Below are the code and all the weights of a small trained network. Each question names an input and a target symbol and asks about switching units off, where a switched-off unit gives its printed mean instead of its output.

import numpy as np


def w(rows, s, z=0):
    codes = np.array(rows[::2]) - 128.0
    scale = np.full(codes.shape[1], s)
    scale[-1] = z or s
    return codes * scale


def f(y):
    return y / 2 * (1 + np.tanh(0.7978845608 * (y + 0.044715 * y**3)))


def softmax(a):
    e = np.exp(a - a.max(-1, keepdims=True))
    return e / e.sum(-1, keepdims=True)


def log_softmax(a):
    a = a - a.max(-1, keepdims=True)
    return a - np.log(np.exp(a).sum(-1, keepdims=True))


def net(x, mask):
    ids = ['ΓΛΣβεημξπφψ'.index(c) for c in x.split()]
    T = len(ids)
    res = E[ids] + P[:T]
    u = 0
    for l in range(2):
        r = res
        for j in range(2):
            rows = slice(2 * j, 2 * j + 2)
            q, k, v = (r @ M[l][rows].T for M in (Q, K, V))
            z = softmax(np.where(np.tri(T) > 0, q @ k.T / 2**0.5, -1e9)) @ v
            o = O[l][rows]
            res = res + np.where(mask[u + j], z, o[:, -1]) @ o[:, :-1]
        u += 2
        y = f(res @ A[l][:, :-1].T + A[l][:, -1])
        res = res + np.where(mask[u : u + 4], y, B[l][:, -1]) @ B[l][:, :-1]
        u += 4
    return log_softmax(res[-1] @ U[:, :-1].T + U[:, -1])


Q, K, V, O, A, B = {}, {}, {}, {}, {}, {}
E = w([
[139,154,100,65,177,216,210],'Γ',
[219,185,167,160,178,77,161],'Λ',
[67,190,144,162,145,158,77],'Σ',
[76,107,78,62,163,186,167],'β',
[77,101,189,145,109,96,195],'ε',
[141,173,144,129,49,155,149],'η',
[136,142,66,168,145,88,151],'μ',
[167,41,107,143,68,191,76],'ξ',
[201,101,139,165,154,55,34],'π',
[127,100,121,71,159,7,94],'φ',
[135,111,84,170,133,85,145],'ψ',
],0.017)
P = w([
[248,28,100,79,163,73,19],'0',
[193,62,83,59,145,99,52],'1',
[174,87,78,73,135,121,83],'2',
[155,108,85,91,124,141,111],'3',
[130,115,100,103,122,147,123],'4',
[118,139,103,110,110,170,155],'5',
[106,151,109,127,95,180,166],'6',
[88,157,118,143,76,179,182],'7',
[75,174,135,157,85,192,198],'8',
[64,184,144,164,77,215,200],'9',
[48,191,155,186,71,218,216],'10',
[41,209,156,187,48,236,223],'11',
[15,219,170,201,45,238,231],'12',
[39,213,164,204,59,253,232],'13',
],0.0054)
Q[0] = w([
[136,105,141,228,98,11,30],'0.h0',
[113,115,84,28,147,197,179],'0.h0',
[84,133,133,85,143,47,150],'0.h1',
[121,123,139,152,71,127,132],'0.h1',
],0.012)
K[0] = w([
[230,56,3,12,237,80,104],'0.h0',
[19,161,196,126,36,188,157],'0.h0',
[180,31,118,36,210,23,71],'0.h1',
[51,131,153,166,112,51,140],'0.h1',
],0.0056)
V[0] = w([
[91,47,203,169,166,105,193],'0.h0',
[59,103,79,129,254,166,128],'0.h0',
[68,111,156,109,123,104,184],'0.h1',
[138,61,141,217,134,180,139],'0.h1',
],0.0064)
O[0] = w([
[127,77,31,195,161,60,137,4],'0.h0',
[100,24,142,120,255,133,76,35],'0.h0',
[115,105,197,132,95,152,157,91],'0.h1',
[53,85,106,59,97,122,71,71],'0.h1',
],0.0058,0.0015)
A[0] = w([
[61,92,170,157,73,70,164,250],'0.n0',
[30,189,124,62,136,29,80,107],'0.n1',
[119,110,16,161,210,88,192,203],'0.n2',
[143,253,99,143,72,146,229,100],'0.n3',
],0.0066,0.0015)
B[0] = w([
[95,160,175,129,92,152,237,150],'0.n0',
[51,1,157,158,164,210,71,132],'0.n1',
[78,112,51,215,192,111,250,170],'0.n2',
[41,92,75,117,58,70,95,255],'0.n3',
],0.0065,0.0076)
Q[1] = w([
[171,73,176,219,102,98,144],'1.h0',
[124,84,59,115,70,28,124],'1.h0',
[214,25,185,205,124,100,62],'1.h1',
[132,110,84,37,146,244,171],'1.h1',
],0.011)
K[1] = w([
[255,30,97,152,118,84,119],'1.h0',
[129,57,95,68,54,36,218],'1.h0',
[158,104,96,22,168,55,91],'1.h1',
[87,74,128,181,66,238,93],'1.h1',
],0.0096)
V[1] = w([
[118,129,160,198,112,173,57],'1.h0',
[72,133,148,247,172,113,34],'1.h0',
[143,27,119,151,79,185,124],'1.h1',
[254,69,127,111,109,137,114],'1.h1',
],0.0063)
O[1] = w([
[84,209,53,97,199,128,144,79],'1.h0',
[14,219,83,76,120,121,120,42],'1.h0',
[115,199,146,137,81,1,207,161],'1.h1',
[16,146,183,193,64,163,210,2],'1.h1',
],0.0059,0.0029)
A[1] = w([
[107,241,120,227,67,134,161,141],'1.n0',
[71,140,131,82,125,168,254,144],'1.n1',
[100,25,114,67,96,183,56,142],'1.n2',
[241,217,156,54,170,12,161,3],'1.n3',
],0.0087,0.0052)
B[1] = w([
[146,90,138,106,173,128,136,240],'1.n0',
[117,134,165,159,127,113,82,253],'1.n1',
[144,133,125,69,95,72,126,169],'1.n2',
[182,194,112,86,173,3,157,121],'1.n3',
],0.014,0.0066)
U = w([
[135,131,139,129,130,134,129,80],'Γ',
[142,143,105,81,53,146,142,229],'Λ',
[92,143,199,168,120,107,158,128],'Σ',
[155,170,140,110,148,94,162,100],'β',
[132,128,142,131,128,134,123,77],'ε',
[97,171,108,87,149,160,124,191],'η',
[168,122,132,192,117,100,4,94],'μ',
[116,50,134,69,164,79,104,3],'ξ',
[116,111,52,184,128,143,159,176],'π',
[170,103,162,103,168,197,140,144],'φ',
[128,127,137,127,129,130,126,65],'ψ',
],0.012,0.0056)

Each question gives the input, a string of symbols that net reads in full, and the target symbol t.
The units are the heads (2 rows each of Q, K, V and O) and the neurons (one row each of A and B). Each row of codes is followed by its name. A weight is (code - 128) times the scale printed after its matrix; where a second scale follows, it is the last column's (O, A, B and U).
mask holds one flag per unit, layer by layer, with each layer's heads first. A switched-off unit (its flag False) gives its mean, the last column of its rows in O or B, instead of its output. The means were averaged over made-up inputs and are rounded, as every weight is.
A unit's drop is (log p(t) with every unit on - log p(t) with that unit switched off) / (log p(t) with every unit on - log p(t) with every unit switched off).
The circuit of an input: a set's keep is (log p(t) with only the set's units on - log p(t) with every unit switched off) / (log p(t) with every unit on - log p(t) with every unit switched off). Starting from all 12 units, units are removed one at a time, each time the one whose removal leaves the highest keep (on an exact tie, the one counted first), for as long as the keep stays at least 0.8.
circuit, biggest first: the units of the circuit, biggest drop first
unit that matters most: the unit with the biggest drop
top k neurons: the k neurons with the biggest drops, biggest first
k most important neurons of layer l: the k neurons of layer l with the biggest drops, biggest first
which heads matter: for each layer, one digit per head in row order, 1 if its drop is at least 0.15 and else 0, layers parted by /
input Γ Γ Σ μ ψ ε Γ, target π: top neuron	(0.n2)
input β β ψ β ξ π Γ μ Γ φ Λ, target β: top 2 neurons	(1.n3, 0.n1)
input Γ Σ Σ η ξ η β, target Λ: top 2 neurons	(0.n0, 0.n3)
input ε Λ β Γ Σ Σ, target η: circuit, biggest first	(1.h0, 0.n1)
input ξ Λ Σ Λ Γ μ Γ ξ ξ μ Γ, target Σ: circuit, biggest first	(1.n1, 1.h1)
input Γ ψ Σ Γ Σ Γ β, target η: circuit, biggest first	(1.h0, 0.n3, 0.h0)
input Σ Γ φ ε Γ Σ ε ξ Γ Λ μ β, target Σ: top 2 neurons	(1.n1, 0.n3)
input ξ μ π ξ Γ, target Σ: circuit, biggest first	(1.h1, 1.n1)
input π Σ Γ, target η: which heads matter	00 / 10
input ψ η ψ ε φ Γ Γ Γ π φ ξ, target Λ: top 3 neurons	(1.n2, 0.n2, 1.n1)
input Σ Γ β, target η: circuit, biggest first	(0.n3, 1.h0, 0.h0)
input ξ Λ ψ μ η η Γ Γ η Σ Γ, target η: which heads matter	00 / 11
input Λ π η ψ, target π: which heads matter	01 / 00
input Γ ξ Λ Σ Σ ξ Γ π ε φ Σ ξ, target Σ: top 2 neurons	(0.n3, 1.n1)
input ξ β ε, target Σ: 2 most important neurons of layer 0	(0.n3, 0.n0)
input Σ β Σ φ φ Γ φ Σ ξ Λ, target β: 2 most important neurons of layer 0	(0.n1, 0.n2)
input μ Γ Γ π Σ Σ ε β π β, target π: top 2 neurons	(0.n2, 1.n0)
input ψ η Γ, target Λ: unit that matters most	0.h0
input ε Γ μ, target π: top 2 neurons	(0.n2, 1.n1)
input Γ ε Γ, target π: top neuron	(0.n2)
